Below are the code and all the weights of a small trained network. Each question names an input and a class and asks about switching units off, where a switched-off unit gives its printed mean instead of its output.

import numpy as np


def w(rows, s, z=0):
    codes = np.array(rows[::2]) - 128.0
    scale = np.full(codes.shape[1], s)
    scale[-1] = z or s
    return codes * scale


def norm(h):
    return h / np.sqrt((h * h).mean(-1, keepdims=True) + 1e-5)


def f(y):
    return np.maximum(y, 0)


def log_softmax(a):
    a = a - a.max(-1, keepdims=True)
    return a - np.log(np.exp(a).sum(-1, keepdims=True))


def net(x, mask):
    res = np.array(x, float).reshape(1, 8) / 4 @ E
    u = 0
    for l in range(2):
        y = f(norm(res) @ A[l][:, :-1].T + A[l][:, -1])
        res = res + np.where(mask[u : u + 13], y, B[l][:, -1]) @ B[l][:, :-1]
        u += 13
    return log_softmax(norm(res)[-1] @ U[:, :-1].T + U[:, -1])


A, B = {}, {}
E = w([
[146,169,146,152,144,163,66,126,70,196,123,130],'x0',
[231,178,136,177,166,125,153,95,150,46,103,52],'x1',
[137,107,32,144,142,140,174,120,112,174,110,68],'x2',
[123,173,179,182,143,129,114,101,71,126,147,63],'x3',
[130,137,133,127,104,146,79,163,105,118,199,221],'x4',
[76,94,179,164,124,1,144,123,87,162,178,68],'x5',
[102,152,231,21,178,147,77,204,74,157,148,99],'x6',
[175,158,126,128,85,172,161,185,156,236,104,111],'x7',
],0.0099)
A[0] = w([
[114,106,114,115,119,120,144,140,147,120,133,104,106],'0.n1',
[77,110,99,116,115,152,131,128,137,166,129,197,157],'0.n2',
[85,88,48,83,142,65,150,119,134,135,110,77,138],'0.n3',
[100,101,43,92,117,134,116,141,131,171,143,251,135],'0.n4',
[60,121,116,164,141,126,104,90,70,26,158,156,70],'0.n5',
[137,130,179,42,168,159,91,122,136,74,75,106,125],'0.n6',
[93,129,150,107,122,141,141,140,114,156,131,126,61],'0.n7',
[145,148,65,164,143,231,130,85,125,116,84,77,2],'0.n8',
[109,102,58,104,145,107,144,125,129,128,123,96,101],'0.n9',
[144,126,132,167,121,95,119,116,147,114,135,143,113],'0.n10',
[162,132,58,77,160,161,127,145,87,81,159,84,106],'0.n11',
[71,127,188,100,152,104,81,120,50,208,135,107,132],'0.n12',
[145,123,107,179,144,67,79,104,84,129,150,223,189],'0.n13',
],0.025,0.004)
B[0] = w([
[130,183,83,100,132,67,118,154,156,181,142,157,150],'0.n1',
[146,114,136,73,118,154,193,182,132,141,105,150,192],'0.n2',
[82,101,73,240,99,66,111,104,93,135,153,132,201],'0.n3',
[118,156,185,128,129,242,178,180,114,127,100,218,227],'0.n4',
[107,145,162,62,152,58,172,86,145,120,191,172,212],'0.n5',
[163,196,132,144,141,133,208,73,92,71,88,219,206],'0.n6',
[122,107,138,140,80,139,142,114,156,147,152,74,161],'0.n7',
[176,144,78,186,92,144,99,163,111,169,63,82,216],'0.n8',
[121,140,93,174,128,157,108,86,131,95,95,54,172],'0.n9',
[160,186,108,61,99,74,169,152,126,195,130,101,161],'0.n10',
[167,120,189,158,178,155,96,189,162,142,160,136,178],'0.n11',
[142,98,200,119,179,160,70,218,150,182,189,76,253],'0.n12',
[107,131,53,252,142,129,137,96,134,68,98,158,210],'0.n13',
],0.022,0.023)
A[1] = w([
[116,120,107,102,109,135,132,94,157,88,159,107,11],'1.n1',
[3,70,76,130,81,176,172,136,156,104,133,210,5],'1.n2',
[81,98,87,134,143,116,107,92,149,93,144,72,71],'1.n3',
[88,104,69,94,127,26,82,4,128,61,143,127,53],'1.n4',
[67,108,128,87,111,161,110,126,164,81,111,163,49],'1.n5',
[141,72,120,109,144,142,14,184,189,143,159,111,92],'1.n6',
[79,75,141,132,140,178,130,126,82,87,78,93,90],'1.n7',
[119,150,148,78,123,143,87,87,133,100,105,75,66],'1.n8',
[117,135,105,151,141,157,90,86,106,65,71,181,90],'1.n9',
[137,100,92,95,126,134,71,133,111,128,110,127,71],'1.n10',
[128,92,173,76,139,196,133,145,142,96,125,179,64],'1.n11',
[123,72,102,106,135,146,81,62,119,118,123,135,90],'1.n12',
[137,113,179,43,173,192,146,121,113,97,125,173,61],'1.n13',
],0.021,0.0034)
B[1] = w([
[138,135,140,162,187,109,150,115,96,135,109,128,131],'1.n1',
[249,155,169,133,181,140,44,102,107,104,94,70,254],'1.n2',
[114,130,153,58,136,126,112,64,87,103,109,131,158],'1.n3',
[40,117,82,95,101,5,158,98,162,113,176,139,203],'1.n4',
[168,164,157,135,153,114,152,121,109,128,121,89,150],'1.n5',
[96,65,135,156,125,110,59,106,81,117,148,98,247],'1.n6',
[191,99,148,97,110,38,60,127,154,95,136,135,148],'1.n7',
[111,103,129,142,112,169,121,142,149,119,142,143,128],'1.n8',
[107,78,113,111,103,109,93,153,152,148,124,97,220],'1.n9',
[115,94,132,145,124,131,102,158,143,59,100,128,132],'1.n10',
[143,153,156,42,110,79,126,69,135,93,120,123,251],'1.n11',
[108,87,104,85,142,176,114,67,124,87,124,145,128],'1.n12',
[113,115,112,59,146,154,161,89,163,80,142,172,249],'1.n13',
],0.024,0.011)
U = w([
[90,98,128,5,74,156,139,145,147,173,137,95,1],'0',
[164,159,179,70,161,161,168,125,142,97,128,186,206],'1',
[163,143,64,183,99,141,111,118,111,129,55,119,110],'2',
[83,136,77,129,128,51,149,66,133,107,151,136,175],'3',
[108,87,162,138,146,138,69,162,118,172,177,63,108],'4',
],0.018,0.0036)

Each question gives the input, the list of numbers given to net, and the class t.
The units are the neurons (one row each of A and B). Each row of codes is followed by its name. A weight is (code - 128) times the scale printed after its matrix; where a second scale follows, it is the last column's (A, B and U).
mask holds one flag per neuron, layer by layer. A switched-off neuron (its flag False) gives its mean, the last column of its row in B, instead of its output. The means were averaged over made-up inputs and are rounded, as every weight is.
A unit's drop is (log p(t) with every unit on - log p(t) with that unit switched off) / (log p(t) with every unit on - log p(t) with every unit switched off).
The circuit of an input: a set's keep is (log p(t) with only the set's units on - log p(t) with every unit switched off) / (log p(t) with every unit on - log p(t) with every unit switched off). Starting from the 12 units with the biggest drops (on a tie, the unit counted first), units are removed one at a time, each time the one whose removal leaves the highest keep (on an exact tie, the one counted first), for as long as the keep stays at least 0.8.
units of the circuit, in order: the units of the circuit, biggest drop first
most important unit: the unit with the biggest drop
k most important neurons: the k neurons with the biggest drops, biggest first
k most important neurons of layer l: the k neurons of layer l with the biggest drops, biggest first
drop of u: that unit's drop, to one decimal
input [-2,-7,-2,-4,-4,3,1,-4], class 4: most important unit => 0.n3
input [-5,-5,2,-6,-7,-2,-7,-6], class 2: 2 most important neurons => (0.n4, 0.n3)
input [4,7,6,7,3,-4,5,1], class 2: 3 most important neurons => (0.n8, 0.n6, 0.n12)
input [1,-4,-1,5,-7,2,-7,2], class 3: 3 most important neurons of layer 1 => (1.n4, 1.n2, 1.n3)
input [4,6,8,5,-6,-5,8,6], class 2: 2 most important neurons => (0.n8, 0.n6)
input [-4,3,-6,-8,-3,1,6,-6], class 3: 4 most important neurons => (0.n4, 0.n12, 1.n4, 0.n2)
input [0,0,4,4,3,5,-3,4], class 4: 2 most important neurons => (0.n5, 0.n6)
input [-2,-3,1,-2,-5,5,4,-8], class 3: 2 most important neurons => (0.n3, 0.n5)
input [8,7,7,8,5,-5,7,1], class 4: 3 most important neurons => (0.n11, 0.n4, 0.n13)
input [-6,-4,2,-1,-1,-2,-1,-1], class 2: 2 most important neurons => (0.n3, 0.n9)
input [-5,-7,8,-6,2,5,3,-1], class 4: 2 most important neurons => (0.n3, 0.n6)
input [-6,-2,0,3,-7,4,1,-1], class 3: 2 most important neurons of layer 0 => (0.n3, 0.n4)
input [-2,-4,-2,5,-2,-1,6,7], class 4: 2 most important neurons => (0.n12, 0.n4)
input [4,-7,7,-4,4,3,7,2], class 0: 3 most important neurons of layer 1 => (1.n11, 1.n13, 1.n2)
input [0,5,4,-4,-3,1,5,-1], class 2: most important neuron of layer 0 => (0.n11)
input [-7,3,0,3,-8,5,2,8], class 3: 2 most important neurons of layer 0 => (0.n4, 0.n12)
input [-4,-6,-4,0,-4,6,-2,-3], class 3: 2 most important neurons => (0.n3, 0.n5)
input [0,7,7,-6,1,-7,2,1], class 2: 2 most important neurons => (0.n8, 0.n12)
input [-1,-4,0,-8,-3,5,-1,-8], class 3: 3 most important neurons => (0.n3, 0.n5, 0.n8)
input [8,-3,3,5,-6,-6,7,5], class 4: units of the circuit, in order => (0.n12)
input [3,8,2,3,4,-6,-2,3], class 2: 2 most important neurons of layer 0 => (0.n12, 0.n8)
input [-5,3,0,2,0,3,-7,3], class 3: 4 most important neurons => (0.n4, 0.n12, 0.n2, 0.n11)
input [-6,-2,0,-7,-8,0,7,5], class 2: 2 most important neurons of layer 0 => (0.n5, 0.n3)
input [1,6,4,7,-8,-5,-2,-5], class 2: drop of 0.n12 => 0.1
input [8,-5,0,7,-6,-4,1,-4], class 4: drop of 0.n11 => 0.0
input [-3,-2,-7,2,-4,6,4,2], class 4: drop of 0.n12 => 0.2
input [2,-4,-3,4,4,2,3,0], class 4: most important unit => 0.n12
input [-3,7,8,-3,-4,6,0,-3], class 3: drop of 1.n4 => 0.3
